Here is a tiny trained network, its code and every weight. The questions are about switching its units off for an input and a class, where a switched-off unit gives its printed mean instead of its output.

import numpy as np


def w(rows, s, z=0):
    codes = np.array(rows[::2]) - 128.0
    scale = np.full(codes.shape[1], s)
    scale[-1] = z or s
    return codes * scale


def f(y):
    return np.maximum(y, 0)


def log_softmax(a):
    a = a - a.max(-1, keepdims=True)
    return a - np.log(np.exp(a).sum(-1, keepdims=True))


def net(x, mask):
    res = np.array(x, float).reshape(1, 4) / 4 @ E
    y = f(res @ A[0][:, :-1].T + A[0][:, -1])
    res = res + np.where(mask, y, B[0][:, -1]) @ B[0][:, :-1]
    return log_softmax(res[-1] @ U[:, :-1].T + U[:, -1])


A, B = {}, {}
E = w([
[135,40,93,122,192,181,97,151,115,155],'x0',
[118,94,61,127,60,64,162,159,69,150],'x1',
[89,121,130,92,189,151,214,109,102,70],'x2',
[251,127,139,56,114,134,124,107,99,74],'x3',
],0.013)
A[0] = w([
[162,7,123,122,153,142,110,134,116,175,235],'neuron 0',
[90,223,145,165,127,108,112,99,155,171,232],'neuron 1',
[120,121,120,182,121,140,79,154,141,165,192],'neuron 2',
[118,170,172,237,122,127,123,119,170,241,214],'neuron 3',
[130,53,103,125,112,144,123,170,143,131,176],'neuron 4',
[115,119,86,132,83,134,122,156,55,146,208],'neuron 5',
[99,184,131,90,77,45,148,107,139,126,211],'neuron 6',
[157,55,78,115,170,121,86,186,126,200,225],'neuron 7',
[85,184,86,170,48,96,159,183,200,173,254],'neuron 8',
[142,160,165,90,110,138,178,75,161,2,252],'neuron 9',
[156,124,152,84,130,151,220,43,120,54,244],'neuron 10',
],0.0095,0.0023)
B[0] = w([
[220,127,203,21,131,224,94,61,51,153,236],'neuron 0',
[48,192,166,149,66,70,56,86,180,35,214],'neuron 1',
[175,165,162,115,74,125,138,58,80,129,199],'neuron 2',
[50,220,203,116,77,107,149,21,53,189,243],'neuron 3',
[154,62,173,91,112,143,106,76,99,168,187],'neuron 4',
[158,52,69,117,152,157,158,120,57,100,201],'neuron 5',
[55,61,98,183,173,136,101,195,173,170,213],'neuron 6',
[229,92,185,59,98,83,90,109,44,165,237],'neuron 7',
[117,139,127,203,138,36,184,168,99,165,246],'neuron 8',
[133,150,110,144,121,209,187,179,255,97,240],'neuron 9',
[182,156,46,126,105,240,177,113,218,126,245],'neuron 10',
],0.008,0.012)
U = w([
[122,104,68,198,146,71,158,213,169,108,102],'0',
[221,83,132,26,116,129,136,134,72,138,53],'1',
[79,221,150,157,77,77,132,105,177,93,13],'2',
[165,159,63,94,134,198,194,157,254,60,251],'3',
],0.009,0.0013)

Each question gives the input, the list of numbers given to net, and the class t.
The units are the neurons (one row each of A and B). Each row of codes is followed by its name. A weight is (code - 128) times the scale printed after its matrix; where a second scale follows, it is the last column's (A, B and U).
mask holds one flag per neuron, in row order. A switched-off neuron (its flag False) gives its mean, the last column of its row in B, instead of its output. The means were averaged over made-up inputs and are rounded, as every weight is.
A unit's drop is (log p(t) with every unit on - log p(t) with that unit switched off) / (log p(t) with every unit on - log p(t) with every unit switched off).
The circuit of an input: a set's keep is (log p(t) with only the set's units on - log p(t) with every unit switched off) / (log p(t) with every unit on - log p(t) with every unit switched off). Starting from all 11 units, units are removed one at a time, each time the one whose removal leaves the highest keep (on an exact tie, the one counted first), for as long as the keep stays at least 0.8.
units of the circuit, in order: the units of the circuit, biggest drop first
unit that matters most: the unit with the biggest drop
k most important neurons: the k neurons with the biggest drops, biggest first
drop when u is switched off: that unit's drop, to one decimal
input [8,-8,6,-3], class 1: unit that matters most -> neuron 0
input [0,5,1,-5], class 0: 3 most important neurons -> [neuron 0; neuron 8; neuron 5]
input [-7,5,8,-7], class 0: units of the circuit, in order -> [neuron 6; neuron 8]
input [-1,8,2,0], class 0: units of the circuit, in order -> [neuron 0; neuron 6]
input [-2,8,0,2], class 0: units of the circuit, in order -> [neuron 0; neuron 6]
input [1,6,4,-8], class 0: 3 most important neurons -> [neuron 8; neuron 0; neuron 5]
input [-8,-1,4,-2], class 3: 2 most important neurons -> [neuron 9; neuron 10]
input [6,0,8,3], class 3: drop when neuron 10 is switched off -> 0.9
input [-4,3,1,0], class 0: drop when neuron 0 is switched off -> 0.1
input [-2,-3,-4,4], class 3: drop when neuron 3 is switched off -> 0.2
input [-7,-3,-4,4], class 3: drop when neuron 5 is switched off -> -0.1
